Below are the code and all the weights of a small trained network. Each question names an input and a class and asks about switching units off, where a switched-off unit gives its printed mean instead of its output.

import numpy as np


def w(rows, s, z=0):
    codes = np.array(rows[::2]) - 128.0
    scale = np.full(codes.shape[1], s)
    scale[-1] = z or s
    return codes * scale


def norm(h):
    return h / np.sqrt((h * h).mean(-1, keepdims=True) + 1e-5)


def f(y):
    return y / 2 * (1 + np.tanh(0.7978845608 * (y + 0.044715 * y**3)))


def log_softmax(a):
    a = a - a.max(-1, keepdims=True)
    return a - np.log(np.exp(a).sum(-1, keepdims=True))


def net(x, mask):
    res = np.array(x, float).reshape(1, 3) / 4 @ E
    u = 0
    for l in range(3):
        y = f(norm(res) @ A[l][:, :-1].T + A[l][:, -1])
        res = res + np.where(mask[u : u + 10], y, B[l][:, -1]) @ B[l][:, :-1]
        u += 10
    return log_softmax(norm(res)[-1] @ U[:, :-1].T + U[:, -1])


A, B = {}, {}
E = w([
[118,119,80,72,98],'x0',
[99,2,125,136,59],'x1',
[119,104,91,133,229],'x2',
],0.0076)
A[0] = w([
[216,77,254,150,128,113],'0.n0',
[225,77,143,108,158,69],'0.n1',
[136,65,132,111,98,2],'0.n2',
[42,103,125,43,102,111],'0.n3',
[190,61,103,156,173,69],'0.n4',
[108,137,165,193,10,81],'0.n5',
[87,15,146,171,36,57],'0.n6',
[47,150,57,78,72,125],'0.n7',
[166,39,146,142,72,113],'0.n8',
[182,84,239,172,184,91],'0.n9',
],0.0083,0.0086)
B[0] = w([
[63,190,40,169,61,192],'0.n0',
[255,109,90,191,50,97],'0.n1',
[128,135,151,128,95,112],'0.n2',
[135,190,75,164,133,168],'0.n3',
[209,71,86,157,213,128],'0.n4',
[237,58,123,210,121,211],'0.n5',
[44,143,155,89,169,252],'0.n6',
[53,169,84,213,61,185],'0.n7',
[132,192,191,72,123,219],'0.n8',
[53,179,82,155,89,178],'0.n9',
],0.0095,0.0041)
A[1] = w([
[93,68,138,132,93,34],'1.n0',
[94,147,179,231,126,98],'1.n1',
[40,13,155,87,75,97],'1.n2',
[94,125,223,67,117,43],'1.n3',
[170,195,193,77,124,99],'1.n4',
[70,138,168,118,150,230],'1.n5',
[94,67,223,154,113,70],'1.n6',
[164,121,81,205,96,2],'1.n7',
[208,239,117,99,130,22],'1.n8',
[185,153,197,133,23,188],'1.n9',
],0.011,0.0037)
B[1] = w([
[84,218,146,223,186,141],'1.n0',
[97,145,43,50,111,216],'1.n1',
[173,223,229,209,207,228],'1.n2',
[111,107,152,51,194,165],'1.n3',
[102,111,202,97,149,185],'1.n4',
[145,74,154,71,75,255],'1.n5',
[87,197,155,80,198,160],'1.n6',
[95,132,187,42,86,146],'1.n7',
[52,120,228,201,181,210],'1.n8',
[185,1,74,214,125,253],'1.n9',
],0.0098,0.0053)
A[2] = w([
[242,100,108,171,197,73],'2.n0',
[194,114,70,92,62,184],'2.n1',
[231,41,124,149,196,110],'2.n2',
[94,41,148,99,107,2],'2.n3',
[114,96,141,65,148,5],'2.n4',
[124,21,144,6,114,51],'2.n5',
[69,33,166,86,112,87],'2.n6',
[98,166,60,83,228,135],'2.n7',
[62,242,47,203,107,127],'2.n8',
[109,157,68,30,59,28],'2.n9',
],0.012,0.009)
B[2] = w([
[189,15,37,101,132,166],'2.n0',
[113,163,200,93,220,219],'2.n1',
[217,125,51,102,140,203],'2.n2',
[133,90,155,11,209,110],'2.n3',
[162,36,125,172,90,111],'2.n4',
[72,48,73,73,58,132],'2.n5',
[160,151,109,35,160,143],'2.n6',
[139,117,160,210,52,243],'2.n7',
[6,127,44,91,41,253],'2.n8',
[142,82,97,48,182,166],'2.n9',
],0.012,0.0058)
U = w([
[113,201,254,157,215,130],'0',
[39,142,82,179,38,129],'1',
[218,68,77,213,116,140],'2',
[129,117,103,23,142,171],'3',
[222,244,134,98,75,1],'4',
],0.022,0.017)

Each question gives the input, the list of numbers given to net, and the class t.
The units are the neurons (one row each of A and B). Each row of codes is followed by its name. A weight is (code - 128) times the scale printed after its matrix; where a second scale follows, it is the last column's (A, B and U).
mask holds one flag per neuron, layer by layer. A switched-off neuron (its flag False) gives its mean, the last column of its row in B, instead of its output. The means were averaged over made-up inputs and are rounded, as every weight is.
A unit's drop is (log p(t) with every unit on - log p(t) with that unit switched off) / (log p(t) with every unit on - log p(t) with every unit switched off).
The circuit of an input: a set's keep is (log p(t) with only the set's units on - log p(t) with every unit switched off) / (log p(t) with every unit on - log p(t) with every unit switched off). Starting from the 12 units with the biggest drops (on a tie, the unit counted first), units are removed one at a time, each time the one whose removal leaves the highest keep (on an exact tie, the one counted first), for as long as the keep stays at least 0.8.
circuit, biggest first: the units of the circuit, biggest drop first
k most important neurons: the k neurons with the biggest drops, biggest first
k most important neurons of layer l: the k neurons of layer l with the biggest drops, biggest first
input [5,-1,-6], class 2: 4 most important neurons of layer 0 : (0.n0 0.n5 0.n6 0.n9)
input [-7,8,2], class 0: circuit, biggest first : (1.n2)
input [2,-6,-7], class 2: 2 most important neurons : (1.n9 0.n6)
input [4,5,-1], class 0: 4 most important neurons : (0.n6 1.n2 0.n0 0.n8)
input [0,-4,-4], class 0: 2 most important neurons : (1.n8 1.n4)
input [-7,7,-5], class 0: 3 most important neurons of layer 1 : (1.n2 1.n3 1.n6)
input [8,-6,7], class 1: 2 most important neurons : (1.n9 0.n8)
input [-6,-6,7], class 2: circuit, biggest first : (2.n7 2.n1)
input [3,-5,-5], class 0: 3 most important neurons : (1.n8 1.n4 0.n5)
input [1,-4,-2], class 0: 4 most important neurons : (1.n8 0.n6 1.n1 2.n8)
input [-1,0,-3], class 3: circuit, biggest first : (1.n2 2.n6)
input [7,-7,-3], class 0: 3 most important neurons of layer 0 : (0.n0 0.n9 0.n3)
input [-1,-1,-4], class 2: 2 most important neurons : (1.n9 0.n6)
input [2,7,-6], class 0: 3 most important neurons : (0.n6 1.n2 1.n6)
input [-6,-5,-4], class 1: most important neuron : (0.n0)
input [-5,-4,2], class 1: 2 most important neurons : (0.n8 0.n9)
input [-1,2,3], class 3: 3 most important neurons of layer 1 : (1.n2 1.n0 1.n6)
input [0,3,3], class 3: 3 most important neurons of layer 0 : (0.n8 0.n5 0.n4)
input [5,7,-8], class 2: 2 most important neurons : (1.n9 0.n5)
input [7,-6,2], class 1: most important neuron of layer 2 : (2.n1)
input [8,8,-5], class 0: 3 most important neurons of layer 0 : (0.n6 0.n0 0.n9)
input [0,0,-3], class 3: 2 most important neurons : (1.n7 1.n2)
input [1,2,-3], class 3: 3 most important neurons : (0.n8 0.n6 0.n3)
input [8,-8,5], class 0: 3 most important neurons : (0.n0 0.n9 1.n8)
input [-7,-1,7], class 1: 2 most important neurons : (0.n9 1.n9)
input [-2,3,4], class 2: 2 most important neurons of layer 0 : (0.n4 0.n3)
input [0,4,-7], class 2: circuit, biggest first : (0.n5)
input [-3,-3,-2], class 3: 2 most important neurons of layer 1 : (1.n2 1.n1)
input [-2,0,1], class 3: 2 most important neurons of layer 2 : (2.n9 2.n1)
input [0,1,-3], class 3: 3 most important neurons of layer 1 : (1.n1 1.n2 1.n7)
